Below is a small trained network, with its code and all its weights. Each question gives an input and a class and asks what happens when units are switched off, that is, made to give their printed mean instead of their output.

import numpy as np


def w(rows, s, z=0):
    codes = np.array(rows[::2]) - 128.0
    scale = np.full(codes.shape[1], s)
    scale[-1] = z or s
    return codes * scale


def f(y):
    return np.maximum(y, 0)


def log_softmax(a):
    a = a - a.max(-1, keepdims=True)
    return a - np.log(np.exp(a).sum(-1, keepdims=True))


def net(x, mask):
    res = np.array(x, float).reshape(1, 2) / 4 @ E
    y = f(res @ A[0][:, :-1].T + A[0][:, -1])
    res = res + np.where(mask, y, B[0][:, -1]) @ B[0][:, :-1]
    return log_softmax(res[-1] @ U[:, :-1].T + U[:, -1])


A, B = {}, {}
E = w([
[254,167,141],'x0',
[131,253,205],'x1',
],0.012)
A[0] = w([
[167,138,103,93],'neuron 0',
[107,97,138,109],'neuron 1',
[70,79,150,171],'neuron 2',
[137,57,105,232],'neuron 3',
[166,64,101,133],'neuron 4',
[116,98,113,253],'neuron 5',
[105,95,114,235],'neuron 6',
[83,132,135,193],'neuron 7',
[18,178,159,99],'neuron 8',
[155,200,159,218],'neuron 9',
[79,129,92,201],'neuron 10',
[70,157,138,73],'neuron 11',
[73,254,183,127],'neuron 12',
[108,176,130,128],'neuron 13',
[84,106,135,123],'neuron 14',
[164,194,152,212],'neuron 15',
[113,132,114,84],'neuron 16',
[92,104,144,178],'neuron 17',
[133,121,103,128],'neuron 18',
],0.021,0.0048)
B[0] = w([
[114,169,153,159],'neuron 0',
[144,132,133,158],'neuron 1',
[159,149,124,199],'neuron 2',
[187,122,172,224],'neuron 3',
[184,115,207,208],'neuron 4',
[169,136,165,186],'neuron 5',
[146,152,149,189],'neuron 6',
[138,155,120,170],'neuron 7',
[138,228,38,208],'neuron 8',
[34,97,138,217],'neuron 9',
[140,150,136,184],'neuron 10',
[132,185,82,165],'neuron 11',
[179,4,13,252],'neuron 12',
[152,92,97,166],'neuron 13',
[151,135,119,171],'neuron 14',
[33,113,147,213],'neuron 15',
[127,135,133,136],'neuron 16',
[137,147,135,171],'neuron 17',
[144,120,144,150],'neuron 18',
],0.041,0.02)
U = w([
[111,165,178,41],'0',
[202,56,194,254],'1',
[165,244,84,108],'2',
[100,2,143,11],'3',
[96,150,53,169],'4',
[39,110,177,226],'5',
[95,213,143,8],'6',
],0.0097,0.004)

Each question gives the input, the list of numbers given to net, and the class t.
The units are the neurons (one row each of A and B). Each row of codes is followed by its name. A weight is (code - 128) times the scale printed after its matrix; where a second scale follows, it is the last column's (A, B and U).
mask holds one flag per neuron, in row order. A switched-off neuron (its flag False) gives its mean, the last column of its row in B, instead of its output. The means were averaged over made-up inputs and are rounded, as every weight is.
A unit's drop is (log p(t) with every unit on - log p(t) with that unit switched off) / (log p(t) with every unit on - log p(t) with every unit switched off).
The circuit of an input: a set's keep is (log p(t) with only the set's units on - log p(t) with every unit switched off) / (log p(t) with every unit on - log p(t) with every unit switched off). Starting from the 12 units with the biggest drops (on a tie, the unit counted first), units are removed one at a time, each time the one whose removal leaves the highest keep (on an exact tie, the one counted first), for as long as the keep stays at least 0.8.
circuit, biggest first: the units of the circuit, biggest drop first
top k neurons: the k neurons with the biggest drops, biggest first
drop of u: that unit's drop, to one decimal
input [-8,-8], class 1: top 3 neurons	(neuron 3; neuron 4; neuron 5)
input [1,7], class 3: circuit, biggest first	(neuron 12)
input [-5,4], class 4: top 3 neurons	(neuron 12; neuron 3; neuron 4)
input [-6,5], class 4: top 3 neurons	(neuron 12; neuron 3; neuron 4)
input [3,-1], class 5: top 3 neurons	(neuron 12; neuron 8; neuron 3)
input [-1,7], class 4: top 3 neurons	(neuron 8; neuron 11; neuron 4)
input [6,2], class 5: top 2 neurons	(neuron 15; neuron 12)
input [0,1], class 3: top 2 neurons	(neuron 8; neuron 11)
input [-1,5], class 4: top 2 neurons	(neuron 8; neuron 4)
input [-6,-5], class 2: drop of neuron 12	0.8
input [-8,1], class 2: drop of neuron 0	0.0
input [3,0], class 5: drop of neuron 12	0.8
